Below are the code and all the weights of a small trained network. Each question names an input and a target symbol and asks about switching units off, where a switched-off unit gives its printed mean instead of its output.

import numpy as np


def w(rows, s, z=0):
    codes = np.array(rows[::2]) - 128.0
    scale = np.full(codes.shape[1], s)
    scale[-1] = z or s
    return codes * scale


def f(y):
    return y / 2 * (1 + np.tanh(0.7978845608 * (y + 0.044715 * y**3)))


def softmax(a):
    e = np.exp(a - a.max(-1, keepdims=True))
    return e / e.sum(-1, keepdims=True)


def log_softmax(a):
    a = a - a.max(-1, keepdims=True)
    return a - np.log(np.exp(a).sum(-1, keepdims=True))


def net(x, mask):
    ids = ['βδζθλμπσφψ'.index(c) for c in x.split()]
    T = len(ids)
    res = E[ids] + P[:T]
    r = res
    for j in range(2):
        rows = slice(3 * j, 3 * j + 3)
        q, k, v = (r @ M[0][rows].T for M in (Q, K, V))
        z = softmax(np.where(np.tri(T) > 0, q @ k.T / 3**0.5, -1e9)) @ v
        o = O[0][rows]
        res = res + np.where(mask[j], z, o[:, -1]) @ o[:, :-1]
    y = f(res @ A[0][:, :-1].T + A[0][:, -1])
    res = res + np.where(mask[2:26], y, B[0][:, -1]) @ B[0][:, :-1]
    return log_softmax(res[-1] @ U[:, :-1].T + U[:, -1])


Q, K, V, O, A, B = {}, {}, {}, {}, {}, {}
E = w([
[157,168,208,77,60,138,148],'β',
[87,145,173,162,106,108,136],'δ',
[83,92,183,255,101,166,154],'ζ',
[183,135,19,229,39,159,133],'θ',
[90,92,73,93,43,97,79],'λ',
[188,10,182,85,85,196,106],'μ',
[86,143,50,137,68,218,138],'π',
[155,83,141,195,157,78,125],'σ',
[225,169,90,237,88,185,188],'φ',
[166,165,74,140,98,228,171],'ψ',
],0.023)
P = w([
[187,151,169,186,137,200,23],'0',
[185,149,163,185,128,191,41],'1',
[184,143,162,179,119,183,60],'2',
[175,135,153,174,113,174,77],'3',
[167,130,150,170,107,167,96],'4',
[162,122,145,165,102,159,115],'5',
[156,117,140,160,96,153,134],'6',
[151,109,135,158,87,142,149],'7',
[146,102,130,149,79,134,166],'8',
[137,97,122,144,75,127,184],'9',
[130,90,117,138,70,120,202],'10',
[124,84,111,133,61,111,218],'11',
[115,77,105,128,56,103,236],'12',
[113,70,101,127,51,97,255],'13',
],0.019)
Q[0] = w([
[148,25,181,152,47,179,119],'H0',
[79,80,125,218,114,126,110],'H0',
[170,122,205,252,57,141,186],'H0',
[60,201,127,103,228,53,128],'H1',
[151,184,26,156,113,166,148],'H1',
[145,102,87,116,186,122,127],'H1',
],0.019)
K[0] = w([
[87,118,104,120,122,67,250],'H0',
[142,143,129,82,50,101,192],'H0',
[143,47,91,91,92,124,238],'H0',
[160,118,141,147,144,207,45],'H1',
[146,179,152,65,183,32,58],'H1',
[128,166,152,134,102,156,81],'H1',
],0.017)
V[0] = w([
[112,156,59,245,153,52,150],'H0',
[88,177,202,153,140,87,211],'H0',
[197,174,124,130,196,215,182],'H0',
[88,174,176,119,74,254,176],'H1',
[140,138,95,86,42,132,95],'H1',
[88,214,180,63,68,84,72],'H1',
],0.009)
O[0] = w([
[82,236,164,122,106,92,36,164],'H0',
[177,100,85,161,168,174,2,46],'H0',
[71,69,73,63,92,108,149,190],'H0',
[110,233,76,124,243,61,157,250],'H1',
[119,138,188,203,143,51,115,173],'H1',
[131,100,77,209,90,26,126,73],'H1',
],0.009,0.011)
A[0] = w([
[143,91,191,157,140,93,164,41],'N0',
[77,72,146,127,212,147,126,153],'N1',
[124,104,180,138,62,111,160,120],'N2',
[121,81,91,146,137,42,131,93],'N3',
[207,138,67,126,71,144,118,78],'N4',
[189,171,171,109,109,179,138,170],'N5',
[44,140,51,74,75,117,56,108],'N6',
[193,113,159,182,77,159,140,154],'N7',
[72,143,209,105,137,131,73,124],'N8',
[91,146,121,162,162,133,135,174],'N9',
[24,128,111,176,182,88,115,102],'N10',
[124,166,110,117,163,73,151,96],'N11',
[8,70,98,72,100,92,120,105],'N12',
[112,74,112,151,182,65,7,102],'N13',
[149,138,163,84,46,150,135,79],'N14',
[193,86,169,134,128,160,161,75],'N15',
[125,143,179,118,185,114,117,153],'N16',
[161,123,113,146,187,97,168,151],'N17',
[133,89,119,67,208,113,173,51],'N18',
[179,108,146,63,124,46,116,247],'N19',
[116,154,226,87,202,106,169,144],'N20',
[130,136,160,190,110,145,143,82],'N21',
[83,66,160,170,59,110,133,131],'N22',
[94,107,201,81,166,159,113,97],'N23',
],0.013,0.015)
B[0] = w([
[136,156,32,104,71,179,70,177],'N0',
[125,97,51,152,161,70,90,176],'N1',
[95,92,171,90,136,177,102,233],'N2',
[124,149,168,90,137,106,32,184],'N3',
[74,144,137,139,136,186,149,160],'N4',
[144,127,192,156,137,93,70,234],'N5',
[198,114,62,130,122,170,155,181],'N6',
[114,85,155,142,88,82,128,239],'N7',
[140,200,129,68,28,90,161,189],'N8',
[149,150,119,74,137,90,112,228],'N9',
[129,72,168,156,187,174,197,200],'N10',
[137,56,108,99,92,137,75,194],'N11',
[129,142,148,215,72,83,48,174],'N12',
[128,142,167,135,133,159,244,135],'N13',
[157,76,114,165,164,124,120,183],'N14',
[158,204,134,112,113,124,130,185],'N15',
[154,132,149,169,139,181,130,174],'N16',
[191,103,138,123,127,123,128,209],'N17',
[101,137,205,56,85,85,96,179],'N18',
[82,141,107,184,185,146,224,207],'N19',
[100,87,91,121,150,200,98,250],'N20',
[143,63,125,145,95,143,157,183],'N21',
[103,165,74,88,222,125,115,221],'N22',
[107,160,69,143,123,111,172,171],'N23',
],0.011,0.014)
U = w([
[232,108,113,186,176,31,134,163],'β',
[158,152,223,195,154,100,254,177],'δ',
[165,237,155,158,208,144,76,204],'ζ',
[68,192,196,122,105,167,203,27],'θ',
[154,98,159,196,101,174,103,1],'λ',
[156,126,153,56,104,106,150,102],'μ',
[133,122,121,145,254,179,223,9],'π',
[143,175,211,156,47,53,124,112],'σ',
[136,180,60,180,67,127,189,180],'φ',
[19,134,155,176,144,46,128,195],'ψ',
],0.006,0.0047)

Each question gives the input, a string of symbols that net reads in full, and the target symbol t.
The units are the heads (3 rows each of Q, K, V and O) and the neurons (one row each of A and B). Each row of codes is followed by its name. A weight is (code - 128) times the scale printed after its matrix; where a second scale follows, it is the last column's (O, A, B and U).
mask holds one flag per unit, heads first, then neurons. A switched-off unit (its flag False) gives its mean, the last column of its rows in O or B, instead of its output. The means were averaged over made-up inputs and are rounded, as every weight is.
A unit's drop is (log p(t) with every unit on - log p(t) with that unit switched off) / (log p(t) with every unit on - log p(t) with every unit switched off).
The circuit of an input: a set's keep is (log p(t) with only the set's units on - log p(t) with every unit switched off) / (log p(t) with every unit on - log p(t) with every unit switched off). Starting from the 12 units with the biggest drops (on a tie, the unit counted first), units are removed one at a time, each time the one whose removal leaves the highest keep (on an exact tie, the one counted first), for as long as the keep stays at least 0.8.
units of the circuit, in order: the units of the circuit, biggest drop first
top k neurons: the k neurons with the biggest drops, biggest first
heads that matter: for each layer, one digit per head in row order, 1 if its drop is at least 0.15 and else 0, layers parted by /
input ζ π μ ζ ζ δ σ β ζ σ ζ π ζ ζ, target ζ: units of the circuit, in order	H0
input π π δ ζ σ, target ζ: heads that matter	11
input π ζ λ β β λ μ, target λ: units of the circuit, in order	N0, N2, H1
input φ μ φ ψ, target μ: units of the circuit, in order	H0, H1, N18, N11
input ζ φ ψ φ θ ψ λ ψ φ θ δ, target θ: heads that matter	10
input μ σ μ σ μ β μ ψ, target β: heads that matter	01
input ζ μ δ β σ π θ φ μ ζ β φ, target β: units of the circuit, in order	H1, N17
input σ φ ζ φ ψ ζ φ ζ δ ζ, target δ: units of the circuit, in order	H0, N13, N10, N20
input μ σ σ ψ ψ σ π θ β, target θ: units of the circuit, in order	N8, H0, N20, N19
input δ δ β, target δ: heads that matter	10
input μ θ λ δ μ δ, target μ: units of the circuit, in order	H0, N18, N0
input π θ φ μ μ ψ μ λ ψ λ φ π, target ψ: heads that matter	01
input θ λ ζ θ δ δ ζ δ φ δ φ λ δ, target λ: heads that matter	10
input ψ ζ ζ ζ π, target π: heads that matter	01
input θ ζ π ζ μ φ δ θ λ ζ, target λ: heads that matter	10
input ζ ζ ζ ζ ψ ζ μ μ σ π μ μ φ, target λ: units of the circuit, in order	H1, N14
input σ μ σ ψ ζ μ, target ζ: units of the circuit, in order	H1, H0
input φ σ π ψ ζ, target ψ: top 2 neurons	N12, N1
input λ π ζ φ σ φ σ φ π ζ β φ μ, target φ: heads that matter	10
input π θ δ ζ θ θ φ μ λ π φ π δ μ, target δ: heads that matter	10
input δ λ μ ζ ψ θ, target ψ: heads that matter	01
input ζ ψ φ ζ θ ζ ζ π φ π π β ζ δ, target ζ: heads that matter	11
input φ φ π μ π φ β ζ ζ σ δ δ, target δ: top neuron	N13
